Here is a tiny trained network, its code and every weight. The questions are about switching its units off for an input and a class, where a switched-off unit gives its printed mean instead of its output.

import numpy as np


def w(rows, s, z=0):
    codes = np.array(rows[::2]) - 128.0
    scale = np.full(codes.shape[1], s)
    scale[-1] = z or s
    return codes * scale


def norm(h):
    return h / np.sqrt((h * h).mean(-1, keepdims=True) + 1e-5)


def f(y):
    return y / 2 * (1 + np.tanh(0.7978845608 * (y + 0.044715 * y**3)))


def log_softmax(a):
    a = a - a.max(-1, keepdims=True)
    return a - np.log(np.exp(a).sum(-1, keepdims=True))


def net(x, mask):
    res = np.array(x, float).reshape(1, 4) / 4 @ E
    u = 0
    for l in range(4):
        y = f(norm(res) @ A[l][:, :-1].T + A[l][:, -1])
        res = res + np.where(mask[u : u + 7], y, B[l][:, -1]) @ B[l][:, :-1]
        u += 7
    return log_softmax(norm(res)[-1] @ U[:, :-1].T + U[:, -1])


A, B = {}, {}
E = w([
[92,190,4,153,128,186,128,61],'x0',
[128,159,96,176,202,104,121,205],'x1',
[58,97,101,92,116,110,27,138],'x2',
[131,131,139,138,128,144,119,129],'x3',
],0.014)
A[0] = w([
[89,157,169,119,159,182,123,127,101],'L0N1',
[78,88,124,108,154,176,118,181,73],'L0N2',
[195,140,139,152,172,128,244,112,48],'L0N3',
[164,90,174,89,142,113,135,215,77],'L0N4',
[124,111,92,131,239,184,135,228,33],'L0N5',
[56,78,102,128,152,76,1,121,101],'L0N6',
[90,166,100,216,184,57,161,206,3],'L0N7',
],0.0081,0.0066)
B[0] = w([
[119,132,114,139,116,104,136,132,115],'L0N1',
[123,171,133,118,61,113,137,158,125],'L0N2',
[52,173,235,173,130,213,195,110,219],'L0N3',
[180,74,8,216,60,190,127,168,218],'L0N4',
[242,249,173,93,113,89,9,21,177],'L0N5',
[6,237,214,86,135,244,250,198,255],'L0N6',
[182,253,131,140,182,34,51,125,184],'L0N7',
],0.0071,0.0051)
A[1] = w([
[129,182,151,144,62,132,106,154,139],'L1N1',
[151,90,138,104,86,141,110,30,2],'L1N2',
[112,118,10,148,166,155,118,96,22],'L1N3',
[196,96,163,111,96,87,128,209,38],'L1N4',
[141,132,158,141,202,135,210,108,5],'L1N5',
[105,80,156,127,112,161,141,106,90],'L1N6',
[143,193,65,166,112,153,194,120,135],'L1N7',
],0.012,0.0037)
B[1] = w([
[135,101,78,106,130,108,196,113,178],'L1N1',
[210,185,141,68,161,115,97,117,171],'L1N2',
[141,6,102,201,95,119,89,113,205],'L1N3',
[143,68,95,151,179,137,138,101,216],'L1N4',
[22,162,167,86,112,157,140,211,183],'L1N5',
[153,169,30,118,193,65,162,146,172],'L1N6',
[127,98,132,194,124,133,149,109,253],'L1N7',
],0.012,0.0075)
A[2] = w([
[136,78,73,97,188,132,68,128,113],'L2N1',
[121,3,81,207,138,125,93,84,59],'L2N2',
[167,196,99,171,180,81,17,206,1],'L2N3',
[188,2,164,117,159,89,98,166,69],'L2N4',
[36,116,96,68,66,123,22,195,47],'L2N5',
[189,148,161,2,47,109,129,21,71],'L2N6',
[190,160,124,82,87,120,97,117,69],'L2N7',
],0.0096,0.0051)
B[2] = w([
[141,132,191,184,160,119,246,119,170],'L2N1',
[154,78,206,109,55,112,71,88,253],'L2N2',
[196,190,71,65,200,79,104,162,178],'L2N3',
[56,58,83,113,19,106,39,133,215],'L2N4',
[43,185,193,49,161,207,248,135,172],'L2N5',
[231,255,20,126,203,85,104,201,182],'L2N6',
[102,176,132,156,214,76,75,163,129],'L2N7',
],0.0096,0.0069)
A[3] = w([
[131,170,213,160,107,122,211,108,3],'L3N1',
[148,144,135,68,91,118,150,103,66],'L3N2',
[154,204,90,145,185,74,88,148,15],'L3N3',
[125,48,177,105,96,74,113,176,113],'L3N4',
[139,155,96,139,64,142,134,22,151],'L3N5',
[140,145,135,182,115,138,215,113,77],'L3N6',
[6,154,207,73,185,155,111,111,59],'L3N7',
],0.012,0.0045)
B[3] = w([
[93,184,137,70,96,165,218,120,224],'L3N1',
[163,158,155,147,106,47,152,150,130],'L3N2',
[179,128,84,57,173,59,76,108,239],'L3N3',
[125,107,116,227,115,165,104,50,241],'L3N4',
[117,59,156,130,175,94,69,196,231],'L3N5',
[92,112,153,11,95,94,119,144,219],'L3N6',
[154,159,179,106,89,145,225,119,253],'L3N7',
],0.012,0.0056)
U = w([
[49,155,170,106,80,164,212,140,188],'0',
[114,6,119,211,58,125,45,93,189],'1',
[218,204,83,120,165,71,62,133,3],'2',
],0.016,0.0015)

Each question gives the input, the list of numbers given to net, and the class t.
The units are the neurons (one row each of A and B). Each row of codes is followed by its name. A weight is (code - 128) times the scale printed after its matrix; where a second scale follows, it is the last column's (A, B and U).
mask holds one flag per neuron, layer by layer. A switched-off neuron (its flag False) gives its mean, the last column of its row in B, instead of its output. The means were averaged over made-up inputs and are rounded, as every weight is.
A unit's drop is (log p(t) with every unit on - log p(t) with that unit switched off) / (log p(t) with every unit on - log p(t) with every unit switched off).
most important unit: the unit with the biggest drop
k most important neurons: the k neurons with the biggest drops, biggest first
k most important neurons of layer l: the k neurons of layer l with the biggest drops, biggest first
drop when u is switched off: that unit's drop, to one decimal
input [6,-6,6,8], class 0: 3 most important neurons of layer 0 -> [L0N6; L0N4; L0N5]
input [-6,-7,-4,-7], class 2: 3 most important neurons -> [L2N6; L1N2; L1N3]
input [-8,3,-6,-4], class 1: most important unit -> L0N6
input [4,-5,-3,6], class 2: 2 most important neurons -> [L1N2; L0N6]
input [6,-8,-6,-6], class 2: 2 most important neurons -> [L1N2; L0N6]
input [7,4,7,8], class 0: 4 most important neurons -> [L0N6; L2N5; L0N4; L1N4]
input [-5,-6,-2,8], class 2: 3 most important neurons -> [L1N2; L2N6; L1N3]
input [5,4,5,3], class 0: 3 most important neurons -> [L0N6; L0N4; L1N4]
input [-6,6,-1,8], class 1: 2 most important neurons -> [L1N4; L2N4]
input [-3,6,6,-7], class 0: 2 most important neurons -> [L0N6; L2N5]
input [-7,1,7,-5], class 0: 2 most important neurons -> [L0N6; L2N5]
input [5,-5,-3,2], class 1: 3 most important neurons -> [L1N7; L1N3; L0N5]
input [-4,4,5,-5], class 0: drop when L0N6 is switched off -> 4.6
input [4,-8,5,-6], class 2: most important unit -> L2N6
input [8,4,5,3], class 1: drop when L1N3 is switched off -> 0.2
input [4,4,0,2], class 1: drop when L1N7 is switched off -> 0.1
